[103 132 100 111 113 149 129] Out: 129, 103

[142 149 125 132] Out: 132, 142

[[124 128 101 131 141 138]
 [143 156 102 115 146 151]] Out: 138, 143

[114 112 105 143 148 119] Out: 119, 114

[125 151 102 122] Out: 122, 125

[[149 120 122 120]
 [106 137 116 127]
 [146 128 125 134]] Out: 120, 146

[[137 118 118 103]
 [132 124 116 114]
 [141 121 120 108]] Out: 103, 141
---
[157 138 149 116 133] >> 149

[[138 118 133 123 118 134 151]
 [112 133 138 145 120 125 128]] >> 120

[[129 117 142 107 103 103]
 [100 152 155 117 108 124]
 [116 113 119 129 117 113]] >> 129

[[121 107 100 129 124]
 [114 109 144 128 119]
 [117 111 116 140 156]] >> 116

[[153 135 147 107 124]
 [125 126 133 126 135]] >> 133

[152 126 112 104 136 138 126] >> 136

[129 151 129 136] >> 151

[128 114 115 119 105 129 124] >> 105

[[130 121 119 107 120]
 [133 133 139 134 134]
 [134 143 129 132 134]] >> 129

[137 135 147 137 128 103] >> 137
---
[[113 108 100 113]
 [113 134 117 120]] value 134

[114 137 102 116 110 157 119] value 137

[134 137 139 136 152] value 137

[ 99 155 136 147 143 136] value 155

[[124 105 101 111]
 [149 136 134 130]] value 136

[[104 114 150 111]
 [136 129 119 139]
 [146 133 128 134]] value 133

[106 109 138 125] value 109

[152 132 135 126 145 107] value 132
---
[[129 137 138 121 123 129 123]
 [128 132 122 130 127 133 122]
 [130 134 118 134 124 139 122]
 [132 131 127 114 129 123 136]
 [138 150 125 119 129 137 112]
 [138 127 140 123 126 130 122]
 [122 128 103 128 128 133 121]
 [128 132 132 153 126 133 123]
 [125 122 132 117 110 132 124]
 [127 132 136 127 128 132 124]
 [130 123 128 124 124 135 118]]
118

[[130 125 122 133 116 129 128 132 121 105 144 135 129 134]
 [130 124 144 135 128 121 132 124 134 146 134 123 135 136]
 [123 128 119 118 119 138 126 123 138 116 126 121 115 117]
 [131 126 139 126 125 138 127 131 131 150 132 124 122 138]
 [126 126 145 123 131 133 124 121 134 149 143 124 122 125]
 [128 132 132 137 121 127 131 129 127 132 130 134 141 128]
 [127 126 124 139 129 129 126 126 118 111 137 110 136 140]
 [126 128 120 129 139 125 122 129 130 118 120 134 119 140]
 [132 132 137 119 128 128 128 120 128 123 137 140 140 139]
 [124 132 126 129 124 122 120 123 133 134 131 118 124 123]
 [127 128 129 142 117 135 126 133 126 122 153 118 122 130]]
130

[[130 130 131 130 138 137 130 138 136 131 137 137 130 131 130 139]
 [130 130 130 129 140 138 130 140 138 130 139 138 129 130 130 140]
 [136 136 137 136 119 119 137 119 119 137 119 119 138 137 136 119]
 [134 134 135 134 131 131 136 132 130 135 131 131 135 135 134 132]
 [148 149 149 149 105 106 153 106 105 151 106 105 152 150 148 105]
 [133 133 134 133 133 132 135 133 132 135 133 132 134 134 133 134]
 [138 138 138 138 126 125 140 126 125 139 125 125 139 138 138 126]]
126

[[125 133 140 115 123 135 116 118 147 122 125 136 134 112 135 123]
 [114 112 145 123 119 124 120 122 124 118 125 133 127 112 130 126]
 [122 129 120 127 119 140 132 113 147 138 113 133 138 124 138 140]
 [133 137 115 123 128 145 120 126 141 138 117 129 134 112 124 137]
 [119 125 140 134 128 114 140 143 113 118 133 136 127 132 122 131]
 [130 116 140 119 128 114 124 126 118 118 146 147 119 124 122 129]
 [136 133 115 123 146 135 140 139 118 134 121 118 138 136 127 131]
 [125 141 120 134 146 140 136 118 141 138 125 121 150 128 138 126]
 [130 141 120 146 141 114 140 139 113 118 125 125 123 136 138 117]]
117

[[140 140 140 118 118 143 118 117 142 118 118 142 141 140]
 [132 132 132 126 126 132 126 125 132 126 126 132 132 132]
 [132 132 132 125 125 132 125 125 132 125 125 132 132 132]
 [121 121 120 150 148 119 150 148 120 149 149 119 121 121]
 [140 140 140 116 116 143 116 116 141 116 116 142 141 140]]
140

[[133 129 104 133 154 139 124 122]
 [131 129 105 133 153 141 121 122]
 [132 129 104 133 153 140 123 122]
 [127 131 106 135 150 144 116 123]
 [130 130 105 134 152 142 120 122]
 [129 130 105 134 151 143 119 123]
 [134 128 104 132 155 138 125 121]
 [126 131 107 135 149 145 115 123]
 [128 131 106 134 151 144 118 123]]
123
---
[104, 131, 137, 100, 101, 138, 157] 138

[146, 119, 135, 113, 154] 146

[113, 149, 133, 134] 134

[145, 150, 140, 129] 145

[[153, 110, 117, 157, 105, 103],
 [155, 149, 150, 125, 103, 102]] 155

[146, 128, 101, 101] 128

[149, 110, 137, 108, 136] 137

[116, 109, 111, 154] 116
---
[129 146 150 130 135 127 128] out 130, 150

[126 127 153 154 140] out 153, 154

[102 120 117 101 102 103 101] out 101, 120

[[126 127 118 130 127]
 [106 106 144 150 130]
 [150 151 113 150 150]] out 144, 151

[[138 135 134 148 135 140 140]
 [145 131 139 138 151 133 143]
 [132 136 136 138 140 131 135]] out 138, 151

[[134 132 128 139 126]
 [146 124 121 135 133]
 [140 135 137 119 152]] out 121, 152

[136  99 140 115 120] out 140, 140

[133 105 120 100 103 146 138] out 100, 146

[108 140 155 130 102 141 121] out 130, 155
---
Q:
[[101 147 138 148 124 132 139]
 [137 127 122 117 117 104 129]]
A: 117

Q:
[[131 139 138 126]
 [132 143 139 127]
 [120 138 154 128]]
A: 143

Q:
[[151 123 124 129]
 [135 111 128 128]]
A: 111

Q:
[[128 124 141 131 129]
 [124 126 150 121 142]]
A: 150

Q:
[[124 133 113 121]
 [133 152 112 148]]
A: 152

Q:
[[125 125 125 136]
 [127 101 114 118]]
A: 101

Q:
[[ 99 124 127 138]
 [113 128 108 134]]
A: 128

Q:
[[149 115 108 106 123 122 143]
 [130 133 119 110 120 130 146]
 [137 119 110 100 112 123 116]]
A: 120

Q:
[[126 121 113 125 133 128 123]
 [152 154  99 154 132 134 121]
 [137 156 136 140  99 130 142]]
A: 132

Q:
[[139 142 150 109 112 120]
 [129 151 145 112 129 130]]
A: 112
---
[157 103 139 109]	139

[[138 138 106 146 137]
 [115 114 157 127 118]]	127

[[146 122 128 140]
 [ 99 134 142 107]
 [109 129 148 113]]	148

[126 121 133 100 120 124]	120

[136 110 117 129 102 149 124]	149

[111 152 129  99]	129

[[153 120 120 153 128]
 [111 115 115 119 128]
 [146 102 102 155 112]]	155
---
[[116 118 106 119 136 142]
 [120 123 138 119 120 129]
 [122 122 145 125 125 140]] 138

[[128 127 131 128 127 128 129]
 [123 133 105 124  99 123 133]] 105

[[138 117 106 117 131]
 [128 123 124 148 137]] 124

[[123 120 151 120 157]
 [112 125 137 129 151]] 137

[[112 128 108 152 109]
 [144 122 119 155 153]
 [150 140 114  99 156]] 119

[[127 134 140 148 109  99 140]
 [105  99 137 109 131 155 120]
 [129 119 120 137 122 142 132]] 137

[[117 119 120 114 119 132 135]
 [105 111 116 126 133 131 131]
 [117 116 118 112 118 132 140]] 116

[[122 144 123 116 140 146]
 [134 102 134 140 127 118]
 [121 144 123 110 132 139]] 134

[[137 129 150 119 122]
 [ 99  98 107 139 147]
 [129 140 148 132 121]] 107

[[119 100 133 119 150]
 [133 136 141 135 141]] 141
---
[[123 131 157 145 122]
 [118 135 136 128 121]] ans = 121

[[134 147 148 122 136]
 [135 149 150 119 135]
 [133 144 145 125 136]] ans = 136

[153 132 113 148 123 122] ans = 122

[156 113 109 150 154] ans = 154

[120 104 118 106 116] ans = 116

[[143 145 115 110 112 101]
 [105 133 127 121 138 120]
 [132 121 117 127 152 122]] ans = 122
---
[[140 125 142 144 124 145]
 [149 117 119 135 114 135]
 [133 127 106 127 106 136]] ==> 117

[[148 142 119 100 145]
 [115 117 157 132 119]] ==> 117

[[114 117 134 140 150 142 120]
 [130 118 135 131 122 113 137]
 [139 153 120 122 118 119 136]] ==> 118

[[138 144 138 146 136 108 106]
 [137 127 140 117 148 140 133]] ==> 127

[[131 151 111 119 116]
 [138 153 117 120 134]] ==> 153

[[153 135 120 125 134 126]
 [152 132 119 115 131 141]
 [127 141 109 129 142 123]] ==> 132

[[140 142 136 148]
 [143 135 131 136]
 [142 140 140 151]] ==> 135

[[144 150 143 157 130 130 108]
 [137 122 138 109 122 128 130]] ==> 122

[[137 131 128 139 104 147]
 [120 125 128 117 151 109]] ==> 125
